(in the rows, 128 means zero)
Each row is followed by its class.
[175,163,114,109,116,141,127,14,125,98,127,168,114,100,150,110,111,78,123,151,153,128,129,137,98,112,148,170,102,171,125,152,143,92,156,123,120,164,120,139,158,161,154,126,168,124,109,97,120,129]
M
[81,145,114,143,132,96,135,132,106,104,141,137,131,111,86,126,126,105,110,151,114,119,159,139,103,115,116,150,148,87,142,108,103,128,135,161,132,152,116,113,148,94,157,123,161,166,125,128,136,153]
V
[131,82,164,157,109,112,108,123,142,119,139,97,138,153,124,118,126,94,140,146,150,128,160,123,160,110,115,103,123,120,92,105,174,146,140,129,109,176,156,149,129,126,121,133,86,127,152,162,145,91]
Y
[99,114,160,121,136,93,124,201,137,169,121,160,123,132,140,112,151,145,137,115,147,105,137,77,150,142,128,142,121,113,153,81,141,114,132,130,91,123,142,134,97,136,105,98,109,138,160,120,143,96]
V
[123,120,116,128,132,69,132,144,133,100,133,74,95,133,119,111,138,154,153,135,112,149,115,137,112,151,125,105,122,130,133,121,140,133,119,132,79,120,117,123,75,150,162,109,123,125,100,118,111,168]
P
[110,153,139,174,134,125,95,175,113,64,136,101,147,158,134,98,155,165,124,156,144,126,132,112,149,117,143,102,133,82,147,80,155,115,117,189,161,118,126,150,170,123,114,139,84,124,88,166,166,132]
U
[114,156,123,139,137,143,112,193,118,125,127,132,165,109,125,94,144,152,124,131,147,96,122,171,160,138,145,87,132,139,142,145,125,140,103,131,143,156,118,98,181,129,145,73,114,118,137,154,131,137]
X
[129,115,151,125,100,103,130,113,133,179,152,79,87,102,114,132,134,127,98,119,148,115,150,81,119,113,108,145,164,49,145,114,152,123,111,82,149,93,170,123,97,102,139,179,109,158,109,126,133,115]
F
[121,173,157,92,167,126,134,139,117,131,149,84,120,97,113,85,125,152,130,140,148,160,137,85,148,140,116,178,144,147,161,118,176,158,134,131,113,118,155,129,152,127,102,158,128,93,83,121,197,141]
W
[119,141,166,142,129,141,138,160,146,164,79,156,164,129,123,120,124,97,111,158,146,145,126,139,166,133,178,153,115,118,147,109,133,124,116,130,110,129,145,136,155,172,117,121,137,62,152,130,97,146]
U
[127,137,115,135,141,128,118,150,138,167,97,132,116,132,118,108,132,127,131,120,119,144,123,170,92,114,144,118,126,115,116,118,132,105,149,79,73,83,136,117,110,122,125,185,156,138,111,103,151,135]
V
[127,146,114,95,143,140,174,93,117,111,85,109,126,113,114,121,152,119,139,59,101,113,135,119,147,117,146,143,106,101,168,165,170,151,153,152,149,131,171,187,114,149,144,109,155,113,142,104,128,176]
F
[119,98,136,124,113,102,101,137,126,85,139,81,122,104,116,140,129,116,119,108,121,126,140,127,133,129,117,141,118,86,132,137,130,120,121,141,152,150,121,147,157,120,131,85,143,209,114,132,121,149]
Y
[104,144,122,112,137,147,158,158,140,116,127,121,117,96,111,112,130,114,147,107,121,146,120,166,127,142,138,126,143,143,119,137,88,142,123,156,148,160,96,142,139,125,136,119,159,51,90,91,131,132]
M
[141,129,134,137,145,114,142,155,148,149,102,152,131,122,124,97,85,111,105,126,137,143,136,72,164,128,155,151,141,123,134,137,140,159,160,161,159,124,138,123,124,127,111,116,107,101,153,149,136,110]
S
[132,142,110,78,132,155,111,127,139,166,109,130,175,119,71,88,155,136,133,137,114,142,135,147,92,110,145,108,145,112,103,139,136,105,139,107,106,149,153,116,133,131,171,164,125,103,123,134,148,118]
S
[145,133,109,137,113,137,187,154,106,109,125,101,147,103,81,75,121,83,131,145,140,107,115,137,114,117,148,125,127,132,103,132,149,138,110,141,124,142,117,96,133,113,131,103,100,65,140,169,130,156]
P
[109,90,131,93,139,104,118,97,131,119,126,118,100,133,97,148,160,149,135,123,104,168,133,101,61,129,121,147,149,78,157,102,125,131,105,114,107,111,115,144,92,118,136,152,117,113,110,110,165,149]
S
[102,147,150,166,116,137,138,160,76,126,119,125,104,132,129,117,130,135,137,145,116,133,137,110,113,119,94,151,129,120,128,99,134,114,109,129,103,99,93,99,132,97,143,100,146,145,105,127,143,131]
X
[146,128,136,119,107,137,112,113,155,132,148,116,131,167,167,101,154,136,163,109,149,108,148,119,145,127,110,150,139,185,91,114,104,137,123,111,130,117,119,114,101,123,146,149,118,113,100,120,137,108]
C
[104,150,131,163,114,115,121,146,123,128,149,201,144,109,85,167,109,107,114,112,133,123,112,153,104,133,156,124,109,186,132,88,114,94,120,112,106,152,111,120,114,114,108,159,100,160,94,110,168,123]
X
[119,146,127,113,148,123,112,144,149,100,141,168,125,149,146,106,92,126,101,121,153,134,130,129,168,135,117,140,135,204,101,116,157,114,144,158,168,167,127,133,124,118,128,143,170,123,129,170,117,114]
Y
[125,151,126,198,122,135,98,182,102,127,146,140,106,149,122,125,152,130,113,171,149,110,126,82,146,123,117,98,109,141,158,134,92,102,162,141,125,109,126,115,137,120,152,129,144,163,137,159,103,84]
V
[119,123,96,129,162,130,122,128,124,125,186,72,123,120,127,139,148,149,161,116,114,144,154,151,138,139,156,116,141,154,110,163,121,183,115,153,104,129,152,129,99,119,97,138,89,139,96,121,178,98]
B
[141,123,118,150,110,142,112,180,129,141,151,156,164,134,172,153,134,205,63,156,169,79,97,85,126,111,117,108,104,191,136,158,120,127,160,122,151,80,117,123,140,102,107,174,127,152,149,154,117,96]
J
[130,164,89,157,122,154,102,166,122,161,122,178,166,76,140,145,127,133,143,155,136,86,161,136,146,134,134,121,113,98,159,119,133,152,167,165,142,136,139,153,174,131,94,130,100,104,118,130,169,113]
V
[114,138,125,152,132,133,132,171,108,136,86,114,104,156,110,119,138,136,155,109,133,112,138,80,148,124,153,120,83,81,167,96,129,118,150,146,115,139,112,149,117,128,138,99,117,147,136,123,126,134]
F
[189,170,140,125,131,114,171,149,129,113,142,169,140,128,127,94,61,117,171,89,143,114,129,153,163,128,112,122,104,105,146,116,132,191,128,116,130,176,62,99,160,129,145,150,135,175,127,122,105,129]
F
[161,143,112,194,139,150,92,93,123,90,127,93,89,169,89,106,101,126,148,149,123,106,124,137,110,117,146,135,120,176,127,151,135,106,134,117,123,132,147,100,126,127,127,97,133,127,164,131,138,134]
B
[130,162,109,122,138,157,146,177,140,125,144,93,97,110,140,100,121,177,153,155,113,139,132,135,163,135,133,126,135,150,99,131,136,168,112,192,157,107,161,131,166,139,159,128,103,98,120,155,136,141]
V
[87,125,140,155,132,135,173,138,122,133,126,67,124,133,142,144,97,127,116,97,127,111,106,141,143,139,122,139,141,137,95,134,137,107,166,105,121,149,159,99,157,110,138,181,147,119,98,88,152,124]
X
[117,108,131,86,138,149,153,147,111,136,127,150,116,147,139,119,159,134,115,153,159,135,104,108,157,120,98,154,117,111,115,83,123,119,88,142,159,127,112,133,81,153,161,143,153,139,117,125,124,133]
E
[112,143,157,120,152,105,130,109,101,120,103,167,144,132,126,101,143,144,133,124,154,147,142,138,116,136,127,125,158,114,149,119,133,116,102,112,146,171,149,135,154,150,148,123,78,132,134,116,159,112]
V
[151,123,134,123,98,135,115,114,133,144,78,154,151,138,123,129,118,124,98,132,141,127,154,126,135,141,97,146,111,150,123,121,69,90,136,117,131,143,160,93,133,143,146,114,142,163,164,139,107,134]
F
[130,154,132,150,131,127,132,165,140,179,135,124,100,109,98,137,115,113,141,122,130,124,166,108,149,108,127,112,120,76,129,124,114,134,135,117,136,122,109,196,120,106,106,182,97,120,125,162,140,110]
B
[135,138,108,116,143,150,160,171,120,122,140,180,140,134,144,168,122,119,156,136,142,114,129,147,119,137,136,124,111,149,112,92,133,161,144,181,103,112,88,161,141,144,91,118,139,89,137,130,118,154]
E
[117,103,156,155,121,144,112,178,149,155,99,79,117,146,112,185,100,113,118,130,135,144,155,107,115,127,171,123,134,96,97,131,111,135,113,95,146,144,136,123,128,127,96,147,130,88,117,149,141,110]
F
[126,142,139,121,130,118,87,122,130,103,103,146,128,124,153,131,143,158,152,132,126,116,149,67,141,138,148,161,160,134,145,133,76,127,138,157,91,113,114,114,103,106,102,88,128,118,142,171,115,129]
S
[133,136,133,86,140,76,121,113,123,157,146,133,70,109,129,120,158,135,127,127,135,129,101,126,91,84,119,129,130,147,142,131,132,130,120,103,145,56,141,134,180,129,167,201,148,157,151,114,145,165]
Y
[139,129,96,115,139,156,107,122,108,141,140,136,156,142,104,85,124,93,123,158,138,110,141,171,158,148,90,170,149,115,122,110,100,87,84,115,108,147,122,102,60,120,144,140,155,172,101,124,143,156]
E
[110,146,89,130,148,94,130,113,140,146,149,118,113,108,133,105,166,158,136,107,128,124,131,142,94,123,116,115,117,140,175,114,148,127,128,108,106,82,128,125,119,120,124,149,136,154,141,135,123,138]
U
[93,64,142,146,135,120,148,189,143,162,121,169,109,120,129,149,100,114,105,161,123,105,105,106,74,110,165,132,134,110,150,148,117,93,124,122,103,78,102,118,68,144,122,145,111,105,171,122,140,121]
E
[126,150,146,161,133,96,135,107,111,133,109,100,126,169,99,136,145,98,127,133,142,121,118,82,156,133,165,129,137,76,120,113,107,119,91,93,121,164,151,142,134,139,141,107,59,118,138,152,170,114]
P
[106,101,162,134,121,88,155,237,116,152,96,115,168,121,91,111,157,134,140,92,115,134,98,105,134,135,103,112,113,66,139,99,113,127,110,115,155,166,117,95,179,126,125,102,119,178,126,95,118,89]
C
[133,126,123,94,113,155,111,168,105,138,165,144,115,124,129,70,92,135,133,157,153,122,156,97,121,124,124,145,143,180,114,117,73,83,129,176,160,97,81,116,91,120,146,124,115,152,139,151,107,131]
E
[51,159,133,146,141,90,131,136,107,130,151,115,98,120,123,149,108,158,150,119,144,161,131,116,93,135,168,143,147,174,131,122,96,125,157,170,169,139,127,144,175,126,119,135,85,133,128,104,157,120]
M
[93,125,169,140,110,117,111,163,145,139,104,132,118,125,115,159,103,158,127,97,131,143,135,139,157,138,129,144,163,104,132,134,132,157,141,136,167,138,165,151,151,119,123,133,81,120,141,142,159,149]
Y
[116,122,111,93,144,124,103,150,99,117,116,127,115,139,144,107,178,152,101,81,139,146,136,74,133,114,135,132,130,135,149,109,114,135,102,138,216,157,141,161,113,90,151,126,149,170,145,131,147,110]
B
[119,115,128,196,130,114,130,162,102,95,131,62,84,190,134,122,136,150,140,160,137,122,121,132,116,116,95,121,126,142,115,146,95,141,134,176,173,89,130,92,184,128,160,137,98,148,130,115,176,158]
M
[135,134,126,120,132,127,151,75,145,122,149,118,110,128,128,82,131,174,118,140,118,128,114,174,118,117,62,103,122,124,133,156,112,132,135,122,140,97,102,160,155,144,182,152,102,141,131,100,150,132]
M
[102,132,104,125,135,138,142,116,165,107,137,152,82,144,114,127,172,190,144,128,118,143,103,181,131,123,85,92,117,145,116,124,133,136,137,164,134,124,125,125,110,153,148,154,131,60,114,145,132,104]
S
[105,99,123,161,127,112,106,143,142,121,103,39,145,114,114,107,118,148,127,120,99,148,95,142,128,140,124,123,140,87,125,150,142,98,126,105,127,136,154,111,132,119,123,114,109,169,118,137,107,126]
X
[147,136,150,150,142,144,152,181,119,139,113,122,132,102,113,123,125,128,149,167,189,104,144,94,153,148,124,144,128,147,116,114,91,123,115,139,124,171,128,81,169,141,100,100,113,134,125,132,113,97]
U
[106,180,138,102,124,102,149,93,115,146,119,124,111,118,119,120,108,130,162,100,140,148,142,135,143,148,111,203,136,106,138,118,113,125,136,119,123,132,137,117,115,162,137,102,161,128,123,109,110,150]
F
[116,138,131,145,135,111,131,146,130,150,136,127,175,137,113,161,146,106,89,148,128,103,95,116,169,147,150,127,135,149,99,99,159,131,69,127,145,85,137,132,138,129,112,109,75,113,99,149,124,167]
P
[144,151,105,145,145,138,111,210,120,147,103,127,80,105,130,130,132,127,142,141,170,118,125,96,157,142,98,102,125,102,117,151,106,106,143,113,146,105,117,102,91,141,149,109,158,142,86,147,139,134]
W
[138,118,91,127,130,148,133,130,129,87,125,124,141,132,116,113,158,99,88,135,134,118,136,113,93,114,143,134,120,117,154,171,141,116,144,174,163,166,122,124,161,102,173,118,132,163,109,146,125,142]
M
[144,102,127,117,131,77,98,105,166,150,135,149,118,148,126,125,150,129,152,131,144,112,103,124,110,121,78,143,138,166,128,91,147,139,132,115,127,92,109,112,129,126,151,113,113,164,150,111,73,165]
E
[141,124,148,143,119,112,119,83,123,104,108,97,150,139,148,61,122,102,120,121,102,154,126,137,152,125,116,130,135,85,143,72,87,98,122,119,93,76,122,91,155,131,126,111,118,146,124,115,153,146]
E
[110,112,93,106,119,151,124,172,127,189,145,139,149,130,150,102,150,151,131,106,156,133,141,144,121,127,143,142,123,160,149,94,140,137,136,142,131,110,130,118,76,101,126,198,114,174,120,122,110,118]
X
[79,158,119,154,159,135,143,225,128,134,91,124,163,142,145,98,125,115,118,127,171,162,124,130,151,167,123,137,130,160,136,96,104,110,146,117,109,164,133,110,144,107,165,155,154,119,116,158,134,147]
W
[156,114,102,163,135,160,141,111,87,115,99,93,105,153,117,124,106,151,141,186,149,122,113,105,132,127,144,123,110,72,125,125,121,91,120,155,125,117,110,136,131,134,68,105,99,120,154,153,86,124]
J
[115,168,85,113,143,124,104,152,139,123,127,82,161,108,124,88,113,146,136,82,99,131,112,137,166,126,135,133,154,154,109,160,120,156,144,156,191,100,149,147,103,103,116,135,149,121,124,138,149,150]
W
[170,135,144,129,117,100,103,169,112,109,158,115,141,105,119,112,106,138,117,138,140,104,133,137,129,127,128,130,130,146,137,118,124,106,120,149,115,125,148,123,118,137,97,155,147,222,122,108,118,133]
E
[100,125,128,130,128,125,129,147,120,181,166,98,115,142,129,166,149,112,116,118,118,152,146,113,144,140,173,145,98,140,135,179,123,129,117,111,104,113,151,160,114,142,110,150,106,166,119,149,133,106]
C
[117,169,105,109,151,91,143,167,129,122,126,155,93,88,136,99,89,153,112,119,112,156,135,113,115,129,125,95,150,100,127,82,70,124,133,156,125,74,75,115,110,97,139,112,177,182,128,128,114,132]
W
[107,135,149,118,112,102,144,114,126,133,126,101,152,128,119,65,148,100,169,140,132,103,118,101,124,142,133,154,150,84,154,70,141,67,110,126,90,120,136,99,167,137,162,106,64,91,140,145,109,157]
P
[109,149,107,150,150,46,136,134,132,108,92,116,135,134,154,76,126,160,145,104,107,157,124,143,142,150,129,137,122,113,142,123,124,166,111,151,99,187,104,152,116,136,123,37,140,97,172,119,109,86]
S
[140,152,144,120,111,160,130,60,115,128,157,167,161,140,131,144,140,128,125,132,124,116,117,97,128,122,124,109,132,136,118,91,130,122,144,121,106,126,156,147,200,108,118,155,69,92,153,152,157,79]
F
[101,134,144,138,113,96,108,114,138,105,157,80,164,142,131,122,129,157,150,126,112,128,135,91,110,137,145,163,156,122,160,138,115,156,137,140,114,121,134,165,151,116,140,115,66,84,160,145,151,153]
U
[121,158,150,112,154,140,130,120,102,68,116,151,170,113,127,79,118,158,104,127,129,165,92,142,143,143,147,143,158,132,128,94,135,101,77,133,138,124,120,104,142,122,120,113,130,166,91,130,132,142]
U
[120,165,133,120,137,108,108,125,116,136,126,155,130,115,92,103,97,101,115,190,108,149,118,127,147,136,123,156,128,91,133,93,146,64,107,139,91,124,132,131,107,156,122,132,146,107,107,152,139,154]
X
[100,97,141,95,140,71,119,188,112,183,109,89,107,115,154,101,146,173,134,123,127,156,119,115,123,122,114,105,162,60,131,135,139,135,97,107,146,108,135,112,101,131,158,142,117,157,128,114,123,120]
X
[106,140,147,149,120,131,141,142,105,124,135,125,138,119,76,186,120,79,99,138,118,109,160,104,135,130,126,90,125,173,86,109,95,87,123,129,122,129,147,157,147,113,170,146,118,138,105,136,160,172]
Y
[147,164,107,100,138,128,94,113,147,139,112,162,120,146,130,92,140,179,152,118,130,166,111,170,140,143,111,116,130,151,139,116,190,170,154,112,116,155,141,126,166,112,125,135,120,116,133,155,108,138]
C
[137,137,152,162,131,179,146,141,107,111,75,115,150,156,121,164,127,141,157,103,133,133,161,96,152,144,139,97,129,135,135,132,118,159,150,145,147,143,129,148,146,144,131,103,87,66,109,125,149,133]
Y
[145,129,143,213,158,138,157,167,93,91,83,63,102,139,149,105,92,138,146,132,145,145,128,72,170,123,135,67,133,162,78,132,130,158,147,106,124,120,143,101,123,102,125,81,145,159,150,150,125,112]
J
[107,142,139,114,155,116,144,121,138,110,107,150,123,113,127,99,111,182,122,131,134,114,153,156,81,126,130,102,149,167,154,107,115,129,146,157,124,121,104,87,188,119,106,98,145,134,178,116,115,146]
M
[151,104,124,151,113,124,181,194,136,147,128,62,110,112,115,101,108,65,175,98,109,117,172,113,106,132,108,132,127,101,94,135,106,131,140,118,99,109,141,75,146,118,171,126,106,134,108,112,178,152]
V
[115,138,137,121,115,118,134,140,120,110,148,145,129,136,169,113,105,117,125,141,129,147,168,108,117,121,130,148,149,129,127,108,100,133,121,186,152,116,72,130,145,120,152,101,132,127,131,158,86,129]
E
[104,123,130,108,149,121,123,166,117,146,128,83,176,118,112,129,124,145,147,133,113,106,138,154,107,123,160,82,133,113,114,158,132,119,142,119,96,150,122,102,165,140,136,130,131,145,130,115,122,134]
X
[114,100,166,103,104,142,105,171,98,155,137,72,95,151,127,83,109,146,92,114,151,153,149,138,167,114,132,120,140,102,122,125,123,127,120,111,167,137,121,123,75,109,151,165,180,178,126,117,99,130]
X
[96,140,119,159,139,108,157,133,129,123,118,116,131,142,134,82,153,121,170,94,145,141,103,163,151,134,87,195,120,108,158,122,159,133,127,136,112,97,148,120,104,139,111,133,101,161,135,139,148,144]
W
[148,131,68,107,116,131,138,163,138,102,102,60,160,166,92,100,134,126,90,132,133,132,135,132,97,118,130,129,113,108,79,135,112,132,158,144,160,152,131,98,124,127,166,96,197,148,153,177,100,158]
P
[108,134,140,123,134,123,151,135,113,113,100,155,146,148,133,121,161,89,138,107,177,94,112,144,155,106,96,144,150,141,103,152,114,117,163,135,193,145,132,112,145,138,175,187,180,92,119,125,109,160]
S
[152,107,120,118,129,139,116,165,140,119,132,100,152,187,123,138,117,111,93,120,146,107,159,107,142,125,138,127,109,124,106,125,169,144,148,151,194,153,121,137,137,129,110,115,183,165,136,145,79,140]
C
[131,146,97,124,142,98,115,105,144,160,120,110,110,100,142,136,124,109,132,126,114,128,132,109,147,135,120,130,125,127,145,141,139,132,149,110,107,148,142,122,154,113,129,135,120,107,120,152,137,143]
E
[106,148,148,136,113,98,166,123,92,121,155,117,97,116,122,152,138,142,119,122,139,131,150,118,102,118,84,106,109,124,128,158,99,99,144,98,96,133,125,128,100,137,173,165,158,221,133,146,131,125]
M
[107,158,146,121,117,78,152,141,113,154,139,99,119,147,123,110,148,149,140,83,149,154,154,122,113,116,128,125,123,114,148,126,123,147,117,135,187,111,112,105,128,172,163,100,129,167,132,104,105,124]
M
[131,100,135,155,136,112,88,121,127,99,131,133,172,189,143,110,170,114,128,122,136,139,117,84,118,138,142,132,167,135,170,114,119,139,92,134,164,119,111,87,119,113,147,94,91,98,123,128,118,116]
U
[136,104,147,118,124,131,122,162,128,111,96,125,136,118,118,124,123,153,112,149,141,102,130,97,144,137,121,121,110,115,138,113,143,116,140,138,100,167,110,115,101,136,136,88,140,132,107,110,120,144]
X
[133,165,107,109,132,173,128,135,120,113,135,108,118,111,158,84,141,171,119,119,110,143,147,165,192,165,128,104,137,157,97,150,98,124,120,171,104,115,166,158,111,141,160,90,146,112,112,133,140,122]
S
[131,142,114,113,136,135,164,139,134,150,109,101,162,105,107,103,115,159,129,150,148,113,103,131,98,128,117,143,132,142,108,152,124,131,140,109,116,106,115,121,153,130,129,149,93,57,121,132,137,147]
F
[149,120,163,111,120,76,98,151,138,147,134,108,121,160,155,92,128,140,103,119,112,178,162,70,150,156,116,157,127,77,197,129,121,135,91,139,112,117,101,129,119,125,132,94,95,176,126,151,114,125]
M
[142,145,117,184,145,97,143,138,107,93,111,47,151,120,99,105,130,116,107,158,106,161,142,149,138,149,126,70,79,122,161,125,93,128,114,135,66,136,129,139,140,160,119,103,140,113,115,111,144,135]
W
[96,155,146,153,118,70,103,115,150,129,171,108,147,169,124,122,120,126,140,77,106,136,134,121,150,146,126,129,157,110,144,91,139,123,127,99,104,131,138,133,130,99,147,120,103,135,119,122,142,133]
J
[101,161,124,141,139,117,137,155,110,150,146,134,144,92,133,157,120,143,127,147,142,106,164,77,122,127,131,122,131,193,116,169,136,141,166,149,119,150,128,116,158,118,125,122,103,89,103,147,167,80]
Y
[178,84,173,157,95,131,123,213,142,140,135,90,153,131,82,144,74,107,128,132,126,86,165,150,128,121,118,109,124,117,101,138,118,136,125,129,125,123,133,112,105,142,89,161,126,166,133,107,141,148]
X
[131,138,128,115,138,124,118,65,135,94,93,108,124,106,90,115,130,139,165,123,94,126,138,120,133,124,111,135,156,95,125,148,66,135,127,137,142,161,107,122,141,129,129,88,136,76,131,123,137,127]
S
[139,158,137,125,133,117,139,91,124,128,146,126,142,136,100,113,153,107,123,117,110,129,115,113,141,145,109,164,107,100,162,131,133,78,122,121,72,101,113,170,134,140,114,97,114,116,119,132,95,132]
B
[99,151,157,130,127,76,136,107,114,117,141,116,139,159,85,123,128,116,146,127,90,139,111,134,139,131,99,164,153,74,164,103,130,132,106,138,129,148,137,134,163,124,152,159,101,45,136,118,155,173]
B
[106,97,114,127,109,148,131,179,153,99,130,84,136,122,139,124,125,134,99,106,86,132,149,112,135,152,113,130,121,105,96,108,135,120,128,154,109,155,132,137,106,94,133,76,178,118,128,154,134,109]
S
[108,126,81,143,109,96,176,157,129,140,125,91,109,141,125,107,150,167,83,125,140,124,83,147,121,138,52,148,112,137,96,123,87,137,125,104,135,118,115,104,106,97,174,136,146,148,134,136,133,131]
P
[105,138,155,154,120,124,166,131,119,97,127,120,99,102,129,127,134,158,115,124,126,144,115,117,143,139,118,162,118,148,130,158,99,145,94,124,117,145,134,148,123,134,172,52,112,140,155,135,126,119]
B
[125,151,150,178,137,106,103,144,163,104,133,101,134,133,108,138,128,138,128,131,113,106,110,155,118,130,125,149,146,121,138,153,147,137,115,107,65,139,142,167,154,96,88,156,92,95,109,130,197,123]
W
[120,150,117,119,127,118,102,56,116,125,148,103,113,115,104,164,169,135,139,103,132,128,128,112,103,138,117,156,142,140,147,126,64,89,119,101,126,103,158,178,155,116,118,149,109,183,139,138,135,137]
Y
